Below are the code and all the weights of a small trained network. Each question names an input and a class and asks about switching units off, where a switched-off unit gives its printed mean instead of its output.

import numpy as np


def w(rows, s, z=0):
    codes = np.array(rows[::2]) - 128.0
    scale = np.full(codes.shape[1], s)
    scale[-1] = z or s
    return codes * scale


def f(y):
    return y / 2 * (1 + np.tanh(0.7978845608 * (y + 0.044715 * y**3)))


def log_softmax(a):
    a = a - a.max(-1, keepdims=True)
    return a - np.log(np.exp(a).sum(-1, keepdims=True))


def net(x, mask):
    res = np.array(x, float).reshape(1, 8) / 4 @ E
    y = f(res @ A[0][:, :-1].T + A[0][:, -1])
    res = res + np.where(mask, y, B[0][:, -1]) @ B[0][:, :-1]
    return log_softmax(res[-1] @ U[:, :-1].T + U[:, -1])


A, B = {}, {}
E = w([
[73,240,222,140],'x0',
[131,129,131,128],'x1',
[129,129,125,128],'x2',
[131,129,127,129],'x3',
[93,66,212,52],'x4',
[128,127,130,127],'x5',
[142,119,208,255],'x6',
[128,128,121,131],'x7',
],0.0079)
A[0] = w([
[127,164,90,60,88],'n0',
[45,96,161,103,125],'n1',
[99,195,157,129,91],'n2',
[154,235,71,155,100],'n3',
[166,89,159,205,126],'n4',
[127,153,88,162,91],'n5',
[143,136,79,165,83],'n6',
[109,98,172,206,76],'n7',
[84,96,150,114,212],'n8',
[41,254,158,118,82],'n9',
[109,144,147,130,250],'n10',
[108,167,142,119,71],'n11',
[90,163,89,75,176],'n12',
[171,82,176,169,89],'n13',
],0.013)
B[0] = w([
[63,166,147,42,156],'n0',
[141,92,203,177,162],'n1',
[148,110,91,61,159],'n2',
[145,91,239,155,184],'n3',
[96,170,105,68,174],'n4',
[117,71,209,125,138],'n5',
[127,90,161,107,140],'n6',
[26,138,127,113,156],'n7',
[156,134,121,183,208],'n8',
[161,73,51,54,205],'n9',
[166,168,101,187,254],'n10',
[83,19,140,11,127],'n11',
[88,166,156,190,202],'n12',
[85,111,109,101,142],'n13',
],0.011,0.012)
U = w([
[141,163,142,138,254],'0',
[6,174,165,81,79],'1',
[159,26,84,63,79],'2',
[153,169,142,149,171],'3',
[151,164,145,153,149],'4',
[145,159,144,148,151],'5',
[136,86,248,127,26],'6',
[155,173,128,149,95],'7',
],0.015,0.008)

Each question gives the input, the list of numbers given to net, and the class t.
The units are the neurons (one row each of A and B). Each row of codes is followed by its name. A weight is (code - 128) times the scale printed after its matrix; where a second scale follows, it is the last column's (A, B and U).
mask holds one flag per neuron, in row order. A switched-off neuron (its flag False) gives its mean, the last column of its row in B, instead of its output. The means were averaged over made-up inputs and are rounded, as every weight is.
A unit's drop is (log p(t) with every unit on - log p(t) with that unit switched off) / (log p(t) with every unit on - log p(t) with every unit switched off).
The circuit of an input: a set's keep is (log p(t) with only the set's units on - log p(t) with every unit switched off) / (log p(t) with every unit on - log p(t) with every unit switched off). Starting from the 12 units with the biggest drops (on a tie, the unit counted first), units are removed one at a time, each time the one whose removal leaves the highest keep (on an exact tie, the one counted first), for as long as the keep stays at least 0.8.
circuit, biggest first: the units of the circuit, biggest drop first
top k neurons: the k neurons with the biggest drops, biggest first
drop when u is switched off: that unit's drop, to one decimal
input [5,5,1,-5,8,-4,-6,1], class 6: circuit, biggest first => n1
input [6,1,-3,6,-1,2,5,-4], class 2: circuit, biggest first => n9; n12
input [-1,8,0,-6,7,-2,8,7], class 1: top 3 neurons => n7; n4; n13
input [-7,0,-7,-5,-6,3,8,4], class 1: circuit, biggest first => n4; n7; n13
input [-5,-7,-2,7,7,-8,-4,5], class 5: circuit, biggest first => n9; n8
input [1,-7,-4,3,-8,-5,-2,1], class 6: circuit, biggest first => n3; n5
input [-6,5,2,0,-6,2,2,-1], class 2: top 3 neurons => n12; n10; n6
input [-8,7,-6,0,-8,7,2,-5], class 2: top 4 neurons => n12; n10; n6; n8
input [1,-8,-4,-8,-2,1,8,3], class 1: circuit, biggest first => n7; n4
input [8,-1,1,0,-4,3,8,-4], class 1: top 2 neurons => n7; n4
input [-4,-3,2,-2,-6,0,-8,-2], class 1: circuit, biggest first => n0; n12
input [5,-5,4,1,5,5,1,7], class 7: circuit, biggest first => n3; n10; n8
input [8,-2,6,-8,-4,8,0,-4], class 2: top 2 neurons => n9; n2
input [8,1,-2,-6,-6,6,-5,0], class 2: circuit, biggest first => n9
input [-8,1,3,-5,-4,5,4,-2], class 2: top 2 neurons => n12; n10
input [3,3,4,1,3,-7,8,-1], class 1: top 3 neurons => n7; n4; n13
input [6,-2,-1,5,0,-5,4,-3], class 2: top 3 neurons => n9; n12; n2
input [3,-1,2,1,-8,-7,7,2], class 6: top 2 neurons => n3; n5
input [7,7,5,-3,7,1,-1,-1], class 2: top 2 neurons => n9; n2
input [0,-3,-6,5,1,4,-8,8], class 1: circuit, biggest first => n0
input [6,-5,1,-6,-7,5,8,-5], class 1: top 3 neurons => n7; n4; n8
input [7,3,0,-7,3,0,-2,-6], class 2: drop when n2 is switched off => 0.2
input [-4,2,-4,-6,4,-7,-6,5], class 5: drop when n10 is switched off => -0.1
